(in the rows, 128 means zero)
Here are made-up nodes, facts about them, and rows of numbers that follow some of those facts. Name the node behind each unnamed row.

There are 3 kinds of fact about the nodes: α, ξ, Ω.
α: belongs to class; ξ: is of sort; Ω: uses
[fluzal, sestik, nasta, fuskur, voflal, stukalo, zoskel, skamur, klumusus, mabrem, fliti, duzoplus, platros, fiplu, bromeflel, trepevok, maplon, bistom, stukas, vegron, gragu, nusisar, nabrur, potro, bregidro, tribok, fedrum, zasas, kenan, buskek, zestek, stuto, ponir, sabar, nibres, mutril, skistobok, zafler, piri] α 108
[sili, minik, klutrar, motreska, vapler, tranal, gutek, muplupe, fasa, klaflan, putul, flano] α 49
[bedrum, truzotek, vakur, treskel, bisi, meradras, ruga, zasku, peskir, leplota, sali, vabok, leskulu, sefla, bukoger, vikun, drazak, datro, bregevul, kiko, flaski, nelel, flerem, brazus] α 863
[klodafle, truzim, dafibe, tustar, lere, skanen, feplodos, grebru, gafus, flukluplas, loplive, plegel, bunaku, lekem, drabem, voklur] α 73
{fluzal, sestik, voflal, klumusus, feplodos, mabrem, vapler, trepevok, maplon, bistom, gutek, gragu, tribok, flano, vabok, sefla, buskek, flaski, piri} ξ d
{sili, bedrum, truzim, stukalo, skamur, fiplu, gafus, vegron, fasa, zasku, leplota, leskulu, kenan, lekem, stuto, mutril, nelel, zafler} ξ a
{nasta, truzotek, tustar, vakur, grebru, bromeflel, meradras, tranal, nusisar, loplive, bregidro, peskir, bunaku, sabar, datro, bregevul, nibres} ξ e
{klodafle, fuskur, skanen, treskel, duzoplus, bisi, stukas, flukluplas, ruga, potro, klaflan, putul, zasas, sali, zestek, bukoger, plegel, ponir, drabem, kiko, brazus} ξ c
{minik, klutrar, dafibe, motreska, zoskel, lere, fliti, platros, nabrur, muplupe, fedrum, vikun, drazak, skistobok, flerem, voklur} ξ b
fluzal Ω [zasas]
sestik Ω [bunaku]
nasta Ω [sili, mabrem, truzotek]
bedrum Ω [bunaku]
klodafle Ω [bunaku]
truzotek Ω [zoskel]
klutrar Ω [bunaku, sili, datro, gragu, vapler]
fuskur Ω [skistobok]
voflal Ω [bromeflel, vikun]
dafibe Ω [klumusus]
stukalo Ω [sili, gragu]
tustar Ω [flaski]
zoskel Ω [bunaku]
lere Ω [stuto, klodafle]
skanen Ω [stukas]
klumusus Ω [plegel, klodafle]
vakur Ω [sestik, flaski]
treskel Ω [vapler]
duzoplus Ω [bunaku, datro]
grebru Ω [bunaku, datro]
platros Ω [fiplu, klutrar]
vapler Ω [bunaku, stuto]
bromeflel Ω [klumusus, gragu]
trepevok Ω [kenan, flerem, bunaku, muplupe, datro]
bisi Ω [zoskel, flaski]
maplon Ω [ponir, stukas]
bistom Ω [drabem, minik, gafus]
gutek Ω [sili, datro]
flukluplas Ω [putul]
ruga Ω [flaski]
nabrur Ω [klodafle]
potro Ω [sali, kiko, nabrur]
muplupe Ω [putul, sili, sabar]
bregidro Ω [gragu]
tribok Ω [klumusus]
peskir Ω [stuto]
fedrum Ω [klutrar]
putul Ω [klodafle]
zasas Ω [skistobok, sili, maplon]
vabok Ω [putul]
leskulu Ω [trepevok]
plegel Ω [gragu]
lekem Ω [flukluplas]
vikun Ω [sili]
stuto Ω [bunaku]
drabem Ω [klodafle, vapler]
sabar Ω [bunaku, minik]
datro Ω [putul]
kiko Ω [sabar, bedrum]
flaski Ω [kenan]
nibres Ω [duzoplus]
mutril Ω [sabar]
skistobok Ω [sestik, gutek]
nelel Ω [gutek]
flerem Ω [kenan, bregevul]
brazus Ω [skamur, zasku]
zafler Ω [bunaku]
piri Ω [lere, duzoplus]

Known rows:
fluzal: [120 154 121 131 124 111 118 131  97 119 126 143 122 132 138 134 127 143
 153 151 128 123 132 102 134 139 117 109 153 130 136 133 131 123 132 129
 115 130  91 141 124]
zasas: [138 153 112 122 116 131 129 129  92 117 133 114 105 138 133 129 122 145
 131 164 128 145 152 115 124 149 125 120 157 134 160 164  86 136 133 103
 126 138 104 135 137]
zestek: [131 148 130 128 120 126 132 127 109 128 134  97 116 139 124 125 136 113
 113 132 131 137 148 148 124 130 130 131 137 129 178 149 112 113 123 112
 125 147 126 127 126]
bukoger: [134 125 108 121 121 158 129 138 147 137 141  89 128 134 108 114 129 112
 141 141 110 132 131 127 118 110 121 161 106  83 139 128 116 111 120 138
 130 150 171 101 124]
ruga: [118 121  91 123 128 126 138 134 157 143 133 113 133 140 124 137 139 121
 151 123 119 133  98 128 113 111 138 181 117  90 155 142  74 104 129 134
 126 133 185 107 131]
tribok: [105 139 139 128 140 108 128 133 121 128 116 149 128 125 126 130 129 116
 139 102 130 118 140 121 121 125 117 111 123 141 185 128 152 138 121 118
 127 128 113 135 118]
gafus: [156 131 168 129 125 126 154 128  82 116 132 125 125 114 145 121 119 120
  74 116 138 122 147 141 144 137 146  91 139 147  59 113 141 131 149 117
 138  91 125 132 139]
datro: [145  82 107 128 131 152 122 114 193 139 142 121 130 118 120 134 116 134
 125 132 114 127 109 106 130 107 120 158 122 107  61 151 172 144 122 132
 128 141 146 113 130]
vikun: [129 111  99 125 128 139 125 141 144 123 125 122 132 115 116 123 124 131
 168 142 119 129 102  95 122 121 110 144 113  89  83 118 136 140 120 164
 125 131 121 135 111]
bregidro: [124 145 119 127 136 114 143 132 137 127 119 140 114 119 127 132 128 139
 127 115 129 139 155 126 112 127 116 123 140 132 196 142 143 145 115 114
 123 159 146 145 124]
lere: [137 147 159 126 145 128 154 126  92 118 123 168 136 112 161 122 118 144
  98 108 135 120 133 144 144 140 144  90 121 149  73 123 113 142 150 121
 146  82  92 155 141]
piri: [111 151 136 128 143 113 117 126 110 135 127 160 138 137 137 135 125 117
 144 114 134 116 130 121 132 130 122 117 120 146 163 134 117 129 130 114
 131 125  90 130 133]
sili: [143  74 120 138 104 137 106 131 170 111 115 101 104 119 101 134 127 144
 130 155 127 158 111 101 112 150 121 132 146 144  67 117 157 159 120 150
 119 128 121 114 121]
duzoplus: [130 126 129 125 130 141 123 116 126 128 141 115 118 142 132 136 122 111
 122 111 133 139 132 132 131 136 131 130 135 157 169 177 116 148 133  95
 139 136  97 126 138]
meradras: [137 120 106 124 120 143 128 132 164 144 133 120 139 124 124 121 134 133
 135 143 116 123 131 130 125  97 116 162 118  86 114 120 164 110 113 145
 119 158 186 115 121]
drabem: [158 142 155 119 134 137 166 121  94 125 148 138 118 121 153 122 109 125
  83 102 137 141 152 147 128 145 151  98 138 137 115 162  97 145 153  92
 151  95 115 138 148]
nabrur: [104 130 146 130 140 128 118 122 113 125 118 133 135 130 131 130 130 124
 130 115 130 121 118 133 142 127 123 114 112 160 130 125 143 139 127 121
 132 124  74 142 125]

Name these rows:
No name comes twice in this set of rows, the named rows included.
[131  99 115 123 136 149 116 127 154 139 136 124 145 133 112 136 127 112
 144 125 118 132 103 107 134 104 124 153  95 120  75 115 155 149 123 139
 139 133 141 100 132] | bedrum
[102 107 100 130 128 118 126 136 156 138 116 135 152 128 124 134 145 122
 160 118 126 107  73 121 129 106 133 168 109  93 110 106 103 111 125 161
 119 112 156 127 119] | flerem
[123 161 122 125 139  99 134 143 101 117 118 140 114 127 122 135 126 131
 146 121 130 148 145 116 118 137 122 109 141 142 176 130 126 153 120 125
 130 147 117 143 122] | stukalo
[127 121 117 125 119 134 124 142 141 135 132 108 145 128 105 125 136 111
 144 140 115 131 117 121 131  99 125 154 102 100  89  93 153 116 117 158
 124 145 169 105 116] | leplota
[122 118 127 132 113 138 105 140 153 136 117 112 131 136 108 125 138 130
 143 159 127 149 122 144 117 135 127 134 124 118 155  77 147 116 115 155
 122 142 163 109 121] | fasa
[117 100 114 132 122 131  98 133 159 127 120 144 130 124 113 133 120 163
 163 146 125 145 113  96 109 150 119 122 127 126 136 116 137 141 125 144
 125 120 102 120 124] | gutek
[108  84 104 137 120 117 117 125 172 137 124 129 143 120 122 138 146 111
 147 112 123 107  77 106 122 106 136 167 116 105  87 119 114 101 131 155
 112 113 170 114 120] | flaski
[129 143 134 131 119 117 129 121 124 133 126 123 120 131 134 120 132 133
 115 136 132 114 148 156 131 122 124 127 145 131 149 129 138 113 118 117
 115 153 145 137 127] | nusisar
[104 157 127 128 140  98 130 139 105 125 123 155 124 125 130 131 123 136
 157 117 129 128 144 105 115 135 116 107 131 129 185 122 134 134 124 121
 122 133 113 144 117] | voflal
[117 134 126 130 130 124 121 123 109 116 118 130 125 128 142 134 127 139
 139 132 132 119 113 124 139 139 124 116 140 147 105 134 121 145 131 126
 125 125  75 148 124] | skistobok
[124  91 100 130 127 126 128 124 185 140 127 116 132 124 127 137 140 123
 135 125 126 115  99 133 117 106 134 177 137  95 100 133 125 107 121 143
 109 138 196 119 128] | bregevul
[106 136 126 131 140  99 116 123 119 135 123 162 134 136 144 143 134 127
 145 110 139 111 110 120 133 129 134 125 137 149 169 140 100 123 134 115
 126 118 107 140 132] | trepevok
[123 118 122 130 115 153 118 136 156 138 124  99 126 139 108 117 136 146
 137 153 122 147 136 154 109 144 130 138 130 115 187 118 119 110 116 140
 125 145 157 103 125] | klaflan
[156 150 157 129 119 109 160 137  84 113 127 135 121 117 146 116 130 124
  90 119 136 121 154 143 137 139 147  94 141 135  91  95 124 115 143 132
 129  95 161 142 133] | truzim
[132 145 122 123 123 121 126 123 108 126 136 122 111 142 131 131 127 139
 129 139 132 142 138 126 128 146 128 128 144 139 179 159  91 131 130 103
 132 140 103 131 136] | fuskur

Now the same nodes, written a new way:
Some nodes and their rows:
duzoplus: [133 110  58 146  90 113 134 124 101 117 155 123 109 157 143  92 145 130
 144 137 119 125 143  76 148 121 139 108 127 141 163 114 158 108 124 126
 114 147]
voflal: [128 113  78 138  74 120 123 128  95 132 168 129 109 156 135 108 165 126
 164 133  85 133 123  99 141 108 165 100 129 124 144  93 166 154 124 126
 118 145]
fuskur: [134 142 152 125 132 146 131 174 131 103 155  98  83 162 132 118 147 151
 162 119 102 122 146  83 126 116 105 152 134 142 174 122 134  74 117 119
 154 152]
lekem: [125 173 196 126 144 128 141 111 123 105 101 107 128 160 106 150 139 147
 124 119 133 101 110 141 129 151 143 192 136 122 123 137 130 101 123 102
 147 139]
voklur: [133 154 192 105 139 170 134 109 137 147 107 140 122 142 137 160 129 152
 110 128 126 117 111 158 123 152 136 202 130 111 125 144 127 121 110 111
 155 152]
motreska: [172 116 197  81 146 122 125 140 132 156 111 150 122 102 143 214  29 156
 147  55 120  59 196 217 178 178 137 159 130 112  61 114 104 122  77 120
 162 108]
zasas: [114 128 155 125 121 151 133 179 139 115 164 108  82 158 161 126 149 155
 159 122 112 119 153  87 139 127  95 156 136 145 170 134 135  79 116 117
 151 144]
flerem: [131 132  75 123 175 136 109 100 161 145  91 153 171  87 109  95 135  88
  75 150 156 179  85 148  68 112 115  78 103 118 131 136  85 175 167 158
 100 121]
fluzal: [128 134 174 114 109 167 125 183 134 128 175 114  78 154 144 139 164 140
 168 113  85 127 134  99 129 105 114 156 137 133 162 107 136 108 118 123
 154 141]
sili: [152 121 202  95 144  92 143 142 127 139 116 133 136 108 148 205  29 154
 137  62 144  49 203 194 202 181 119 163 132 130  54 120 118  89  85 111
 149  78]
potro: [118 152 155 132 106 140 123 184 133  97 157 102  95 153 135 103 141 160
 156 130 109 120 163  94 128 135 114 154 132 125 171 134 149  75 107 124
 146 152]
grebru: [138 122 106 126 124 118 154  57  82 142  95 141 146 142 103 143 126 112
 115 138 130 122  81 131 154 128 166 147 127 127 106 114 142 139 139 113
 132 146]
mutril: [126 154 161 135 103 140 130 184 126  97 159 101  98 155 133 106 147 155
 160 127 102 116 155  85 129 128 112 162 142 127 167 126 150  86 114 120
 149 144]
datro: [ 96 154 190 132 191 150 106 151 183 114 107 123 159  75  84 109 146 107
  91 149 157 165  94 151  67 120  83 124 120 104 125 167  82 138 144 149
 128 107]
loplive: [132 114 108 127 117 121 154  53  92 150 110 147 146 144 121 143 124 111
 114 144 133 125  92 129 156 128 152 153 129 134  99 130 147 140 138 117
 122 143]
bisi: [122 177 170 131 215 140 119 161 183  90  86 108 141  96  75 101 145 109
  89 130 162 154  94 140  55 115  88 122 114 135 145 157  62 107 161 145
 129 108]
stuto: [115 145 158 138 102 145 123 187 132 106 161 112 100 153 143 104 144 157
 148 134 108 124 156  92 135 129 107 164 138 124 162 129 151  85 111 126
 146 141]

Which node is each row?
No name comes twice in this set of rows, the named rows included.
[108 118 207  96 183 146 153  92 147 139 125 101  97 173 145 201 164 138
 142 104 145 105  96 128 149 122 112 179 125 170 132 142 105  84 135  95
 149 138] | skanen
[125 160 202 107 140 154 123 109 130 129 105 121 124 146 117 160 143 146
 137 131 118 108 106 166 115 156 161 186 130  99 125 142 126 139 103 111
 160 167] | dafibe
[115 147 156 188  76 170  87 205 121 108 119  96  45 149 198 157 103 161
 145 163 130 132 158  89 122 123  94 140 209 178 142 180 168 132 125 110
 129 115] | skamur

The same nodes again, as new rows of numbers:
Some nodes and their rows:
voflal: [139 100 134 117 129  87 113 181 123 147 145 137  99 147 105 100 130 157
  79 121 104 114 212 160 115 133 138 103  80 100 122 108 148 158]
bregevul: [109  99  83  97 150  98 141 155 173 146 178  65 136 131  72  95 148 149
 115 106 176 139 223 127 148  62 148 111  82 106 110  78 160 111]
vakur: [129  87  99 113 141 106 132 151 150 152 171  93 139 120  65 105 153 159
 111 110 160 120 236 134 140  60 154 109 106  86 118  89 149 112]
fasa: [ 92  87 107 107 151 107 112 121 149 147 160 120 130 137 111 123 141 156
 136 137 152 125 203  99 131 126 144 143 103 147 112 103  96 146]
feplodos: [124  94  67 107 156 108 111 107 188 176 160 103 117 145  91 105 155 164
 122 131 160 129 184  89  92  97 187 134  96 122 129 126 130 154]
meradras: [107  69  95 105 141  95 115 128 151 141 158  67 145 128  83 102 164 157
 115 130 153 122 201 117 121  74 182 127  65 123 116 100 130 122]
stuto: [108 103 116 114 155  91 134 191 127 109 133 110  79 134 101 103 146 137
  85 103 132 121 193 126 141 142 115 105 105  91 124  90 125 143]
vapler: [129 102  98 119 155 108 126 149 144 143 188 107 111 124  93 117 116 146
 129 113 157 116 228 106 119 150 123 127 111 107 114 114 117 132]
potro: [125  86 132 123 126 103 109 187 108 114 121 136  89 119  96 115 166 160
  98 104 125 111 208 144 155 119 135 116 126  91 135  95 122 150]
flano: [100  95 107 103 146 106 125 114 141 159 167 119 126 140 112 109 133 150
 131 136 164 118 211 104 113 129 160 143  86 156 124 119 108 146]
skamur: [ 64  81 125 105 150  77 122 155 123 105 124 126  95 143 115  97 166 144
  89 138 134 113 173 117 125 122 144 130  65 150 138  99 117 170]
ponir: [109  98 110  73 112 104  91 180 121 131 107  89  88 156 126 118 150 163
 101  95 134 152 159 134 153 139 145  98  66 138 109  86 110 155]
voklur: [119  77  78 112 153 110 106  97 203 157 144  97 129 135  78 100 171 179
 127 139 155 135 189  85 134  98 170 139  89 125 106 112 122 119]
bukoger: [ 89  67  99 114 141 108  94 147 144 149 151  90 138 130  89 111 164 158
 119 115 165 126 179 112 121  71 170 128  90 116 123  83 128 142]
fedrum: [123  90 134 126 138  85 118 180 135 111 126 125  98 132  91 107 154 166
  82 120 113 121 211 153 160 127 117 108  91  90 112  95 130 117]
kenan: [ 90 119 109  86 151  97 155 198 153 108 146 117  83 152 107  89 150 132
  93  97 154 142 197 135 158 126 110 103  90 115 132  74 145 153]
flukluplas: [130  92  77 133 159 120  91 143 197 150 168 106 104 127  57 104 154 176
 122 103 161 129 197  98 127 108 144 132 135  75 111 106 133 123]

Which node is each row?
No name comes twice in this set of rows, the named rows included.
[126  96  71 126 168 110 112 130 196 150 158  99 100 126  75 113 147 160
 114 107 173 128 196  73 107 112 145 139 127  77 114 110 120 128] | gafus
[101  95 115  93 138  90 130 155 121 133 122 124  96 140 122 100 157 141
  97 128 136 116 191 136 115 124 162 107  65 145 139 111 126 176] | buskek
[142 104  76 104 147 111 137 127 211 175 171 110 132 138  54  97 155 172
 126 107 163 142 231 109 146  80 149 119 115 101 116 112 158 110] | tustar
[ 69  73 101 122 163  93 105 128 150 139 158  98 133 137  92 104 159 144
 107 131 163 116 177 102  93  74 176 136  73 125 122  84 129 151] | zasku
[137 106 122  95 129  99 121 176 121 149 135 124  89 150 116 115 130 152
  85 105 114 132 188 160 127 143 144  89  88 109 122  98 136 153] | fluzal
[103 110  82 100 160 109 153 165 163 164 189  86 128 143  73  93 130 126
 109 101 181 141 217 131 110  79 147  99  94  98 116  77 159 133] | flaski
[129  90 129 100 123 108  98 192 122 135 118 123  95 145 109 115 143 170
 103  91 119 138 179 157 156 131 127  95  94 108 110  86 127 146] | zasas
[109  90 103 121 158  95 122 138 155 112 158  86 111 118  90 120 126 154
 126 119 160 131 230  96 158 142 114 141 104 114 109 109  90 106] | minik
[ 95  87  89 102 147 100 122 126 141 163 161  86 130 136 100 115 145 140
 108 122 159 115 193 115  85  86 186 122  80 119 126  96 136 147] | sefla
[131 106 115 104 134 102 155 191 127 140 142 142  95 137  97 100 145 141
  85 109 132 117 230 160 135 120 141  96 111  97 137  98 143 152] | trepevok
[110  99 108 128 158 107 107 165 150 126 178  98 111 127  81 117 121 165
 138 103 158 128 213 102 146 147 108 133 125 112 115 106 106 128] | putul

The same nodes again, as new rows of numbers:
Known rows:
piri: [160 102  95 112  79 149 160 110  97 153 129 111 156 127 158 142 130 106
 130  91 127 144 109 105 161 140  88 115  92 123 135  91 154 110 133 104
 125 119 103 157 133]
brazus: [174 119 100  90 199 154 185  86 111 159 127 126  98 141  99 153 137 103
 171 125 124 195 124 115 135 181 107 108 111 173 110 143 105 180 125 118
 118 133  98 182 130]
leplota: [157 114 102  91 178 133 188  97 111 163 125 135 121 146 113 153 140 106
 170 105 118 188 134 140 152 162 101 111 113 187 114 133  98 201 126 116
 130 128 101 181 135]
tribok: [156  99  88 103  62 143 163 108 104 156 124 117 138 149 163 137 129 109
 119 108 136 155 111  98 170 141  86 113  93 120 128 100 158 106 138 107
 115 124  99 155 141]
gragu: [155  99  70  91  66 136 165 116 113 155 129 126 135 141 170 111 123 105
 101 106 150 170 125 107 178 119  83 103  94 156 123 115 180 132 151 107
 132 134  99 149 151]
fedrum: [165 100  90 110  76 147 165 108 105 162 123 119 148 138 145 129 129 123
 115  98 128 144 118  97 174 140  87 125  90 135 128  93 169 102 143 101
 112 114 103 151 141]
vakur: [180 112 103 115 184 147 187 100 117 169 123 132 159 132  84 163 140 125
 110  81 114 162 116 126 146 161  87 148 117 184 118  99 112 226 115 103
 133  86 110 185 137]
nabrur: [161  99  89 114  79 148 160 122  96 160 124 109 158 126 163 138 127 118
 115  79 126 156 115 100 175 134  95 138  93 146 131  98 158 123 138 101
 126 118 106 156 142]
potro: [162 103  98  98  89 157 154 108  95 148 129 109 149 121 153 137 128 103
 137  99 122 149 103  97 158 149  95 123  88 125 135  95 152 103 125 105
 116 126 104 154 132]
datro: [173 114  91 126 172 153 180 107 117 171 134 135 140 142 110 146 130 135
  93  69 111 174 131 139 160 136  80 142 113 206 110 120 109 244 142  97
 140 104 109 179 142]
grebru: [189 105 102 134 120 146 175 100  95 167 127 122 157 112  87 138 131 132
 117  81  99 157 112 105 181 133  92 146 104 132 124  97 139 174 125 100
 132  99 105 169 141]
vabok: [169 122  86  96 168 151 173  86 108 160 136 134 107 152  94 153 137 109
 121  73 115 165 119 130 131 154  80 116 109 179 112 111  83 182 115 101
 123 114 103 180 131]
fasa: [156  94 113  71 112 119 164  96 105 160 120 107 100 134 106 177 141  90
 144 118 145 171 130 109 159 130 140  78  94 166 138 120 176 161 165 111
 159 125 109 177 139]
bedrum: [156 120  88  97 151 146 178  95 107 156 134 135 121 158 109 154 136 113
 123  63 119 170 124 137 141 146  82 117 108 196 117 113  73 214 112 106
 130 117 106 174 133]
loplive: [183 103 112 127 148 130 188 110  97 173 119 122 155 108 112 129 129 119
 142 113 104 180 121 117 195 145 114 135 109 140 118 129 171 177 154 114
 134 112 106 165 147]
mutril: [146  99 101 116  66 141 159 117  89 155 126 116 147 133 171 140 130 105
 138  89 128 152 111 111 170 132  94 116  93 130 136  98 145 129 131 106
 126 123 104 157 135]
drabem: [171 117  83 103 102 149 159  92  88 149 134 120 122 110 102 126 126 105
 128  83 113 168 111 108 159 136  97 125  95 146 125 105 132 129 117 106
 120 126 106 167 136]

Rows to name:
No name comes twice in this set of rows, the named rows included.
[149  98  88  97  63 136 169 115 101 158 126 122 147 144 169 125 127 107
 128  96 138 164 120 114 180 126  91 112  92 147 129 110 159 132 142 108
 134 133  99 157 146] | fiplu
[161 116  89  76 152 139 187  88 113 153 124 136 137 143  95 158 140 107
 132  85 120 165 117 141 133 151  79 119 112 187 122 103  88 203  98 110
 128 106 104 180 134] | leskulu
[173 116  82  92 186 141 185  89 127 165 133 138 105 162  87 132 134 126
 122  85 109 167 124 127 152 151  84 126 104 194 110 117 112 173 131 103
 120 107 104 168 139] | vikun
[160 106 103 117 119 120 176 111 112 154 137 123 151 108 168  96 132  90
 178 109  91 140 123 125 183 144 106 108  85 139 132 102 180  76 149 101
 129 127 102 157 137] | maplon
[136  90  84  75  73 120 170 128  99 153 126 118 200 115 181 126 127  84
 122 100 144 173 116 127 166 124  92 127 102 174 135  97 183 145 123 109
 140 121 106 161 148] | kenan
[172  99 102 131  91 142 182 112 110 166 124 121 169 137 132 133 132 125
 122 103 122 139 114  99 191 142  89 127  94 111 131  86 185 136 143  99
 125 100 104 152 141] | nasta
[155  93  82  69  85 114 157  92 114 156 134 128  86 141 107 159 133  98
  87  99 135 160 137 124 159  94 113  77  87 200 130 117 193 163 169  99
 172 125 110 163 149] | sili
[181  88 123 106 139 127 177 105 109 173 119 107 118 128  85 182 139 111
 125 121 127 168 132 103 170 133 145 105  98 167 136 128 193 183 187 102
 172 108 113 174 145] | tranal
[155 120  86  90 148 141 186  89 116 159 134 143 105 166  83 146 138 114
 136  84 111 160 121 134 145 154  78 109 108 171 116 105  82 196 116 108
 120 111 100 178 134] | nelel
[164 113  96 104  99 136 170  91  87 154 125 126 133 123 112 141 132 111
 141  90 113 168 107 120 173 135  94 122 100 140 129 104 116 153 114 108
 128 121 103 158 139] | lekem

